Below are the code and all the weights of a small trained network. Each question names an input and a class and asks about switching units off, where a switched-off unit gives its printed mean instead of its output.

import numpy as np


def w(rows, s, z=0):
    codes = np.array(rows[::2]) - 128.0
    scale = np.full(codes.shape[1], s)
    scale[-1] = z or s
    return codes * scale


def f(y):
    return np.maximum(y, 0)


def log_softmax(a):
    a = a - a.max(-1, keepdims=True)
    return a - np.log(np.exp(a).sum(-1, keepdims=True))


def net(x, mask):
    res = np.array(x, float).reshape(1, 8) / 4 @ E
    y = f(res @ A[0][:, :-1].T + A[0][:, -1])
    res = res + np.where(mask, y, B[0][:, -1]) @ B[0][:, :-1]
    return log_softmax(res[-1] @ U[:, :-1].T + U[:, -1])


A, B = {}, {}
E = w([
[199,151,137,143,175,160,209,235,243,131],'x0',
[131,187,55,158,60,133,195,124,128,247],'x1',
[130,132,115,114,121,124,114,138,135,125],'x2',
[144,133,127,116,115,126,135,122,130,116],'x3',
[128,123,117,117,124,130,125,132,131,124],'x4',
[127,122,137,139,123,128,128,120,134,129],'x5',
[110,138,189,36,103,254,127,168,112,179],'x6',
[121,119,121,118,127,125,136,119,139,131],'x7',
],0.0097)
A[0] = w([
[88,77,143,148,167,45,58,82,83,39,213],'neuron 1',
[113,115,204,40,110,253,112,150,105,179,207],'neuron 2',
[143,110,185,118,190,125,128,166,169,73,141],'neuron 3',
[141,211,17,184,70,64,149,83,144,200,176],'neuron 4',
[194,141,143,131,223,160,197,165,203,104,208],'neuron 5',
[224,149,120,177,222,104,175,195,224,83,204],'neuron 6',
[128,40,169,151,152,74,81,79,91,29,241],'neuron 7',
[157,153,186,90,155,204,199,185,157,153,126],'neuron 8',
[61,111,138,113,84,108,79,36,42,153,254],'neuron 9',
[116,180,99,119,53,214,148,175,144,246,150],'neuron 10',
[146,204,114,139,89,196,230,178,184,240,136],'neuron 11',
[86,120,135,72,58,157,73,122,39,173,166],'neuron 12',
[123,102,229,54,181,180,82,124,131,109,150],'neuron 13',
],0.0062,0.0048)
B[0] = w([
[165,77,116,112,158,75,23,144,102,89,253],'neuron 1',
[115,134,210,1,90,178,89,159,118,120,228],'neuron 2',
[107,186,111,133,177,170,147,171,190,104,180],'neuron 3',
[81,136,81,182,47,60,171,93,110,204,223],'neuron 4',
[137,125,128,145,184,144,113,197,206,122,215],'neuron 5',
[120,120,98,183,208,113,178,185,187,142,233],'neuron 6',
[152,108,94,114,136,98,13,163,134,91,252],'neuron 7',
[187,94,149,75,151,120,67,184,154,149,193],'neuron 8',
[120,152,133,91,90,119,120,84,49,114,248],'neuron 9',
[179,81,124,89,138,120,130,94,36,174,216],'neuron 10',
[184,33,125,117,147,74,124,134,63,202,226],'neuron 11',
[111,158,158,74,70,174,159,89,54,127,205],'neuron 12',
[94,174,210,99,87,178,101,197,162,79,193],'neuron 13',
],0.0074,0.012)
U = w([
[233,43,119,98,164,77,62,143,85,141,250],'0',
[123,172,84,206,218,137,130,154,221,69,109],'1',
[35,194,192,96,69,198,91,137,120,54,25],'2',
[119,187,188,104,146,239,140,184,218,128,63],'3',
[34,202,52,205,44,71,147,39,107,145,191],'4',
[123,109,85,234,134,83,254,152,157,180,70],'5',
[109,172,146,86,76,202,197,52,64,178,102],'6',
],0.006,0.0014)

Each question gives the input, the list of numbers given to net, and the class t.
The units are the neurons (one row each of A and B). Each row of codes is followed by its name. A weight is (code - 128) times the scale printed after its matrix; where a second scale follows, it is the last column's (A, B and U).
mask holds one flag per neuron, in row order. A switched-off neuron (its flag False) gives its mean, the last column of its row in B, instead of its output. The means were averaged over made-up inputs and are rounded, as every weight is.
A unit's drop is (log p(t) with every unit on - log p(t) with that unit switched off) / (log p(t) with every unit on - log p(t) with every unit switched off).
The circuit of an input: a set's keep is (log p(t) with only the set's units on - log p(t) with every unit switched off) / (log p(t) with every unit on - log p(t) with every unit switched off). Starting from the 12 units with the biggest drops (on a tie, the unit counted first), units are removed one at a time, each time the one whose removal leaves the highest keep (on an exact tie, the one counted first), for as long as the keep stays at least 0.8.
units of the circuit, in order: the units of the circuit, biggest drop first
top k neurons: the k neurons with the biggest drops, biggest first
drop when u is switched off: that unit's drop, to one decimal
input [6,4,-4,-5,2,2,0,-3], class 5: top 3 neurons	neuron 1; neuron 7; neuron 6
input [1,2,0,-8,-5,0,0,-3], class 5: units of the circuit, in order	neuron 1; neuron 7; neuron 2
input [-6,8,8,-5,-8,0,0,-5], class 4: units of the circuit, in order	neuron 4
input [-2,8,5,0,7,3,1,0], class 6: units of the circuit, in order	neuron 7; neuron 1
input [-5,-2,-7,7,7,7,1,2], class 2: units of the circuit, in order	neuron 11; neuron 10
input [3,8,5,0,-1,-6,-1,6], class 5: top 2 neurons	neuron 4; neuron 1
input [-6,1,4,-2,-6,8,3,6], class 6: units of the circuit, in order	neuron 12; neuron 9
input [-1,8,2,-6,-6,-4,2,0], class 6: units of the circuit, in order	neuron 1; neuron 7
input [-6,1,7,5,7,6,-7,-5], class 4: top 3 neurons	neuron 4; neuron 11; neuron 8
input [1,-3,8,-3,-8,-6,-6,-7], class 1: units of the circuit, in order	neuron 11; neuron 10; neuron 6
input [-2,0,-4,7,8,-8,5,6], class 2: units of the circuit, in order	neuron 2; neuron 11
input [-8,1,-8,-5,-8,-7,1,6], class 6: top 2 neurons	neuron 12; neuron 9
input [4,8,1,0,-3,-1,8,0], class 0: drop when neuron 11 is switched off	0.4
input [-7,1,4,7,1,-4,4,4], class 6: units of the circuit, in order	neuron 12
input [-4,1,-3,1,5,4,-5,6], class 4: drop when neuron 1 is switched off	-0.1
input [1,-3,0,1,-2,-7,-6,-2], class 1: drop when neuron 11 is switched off	0.2
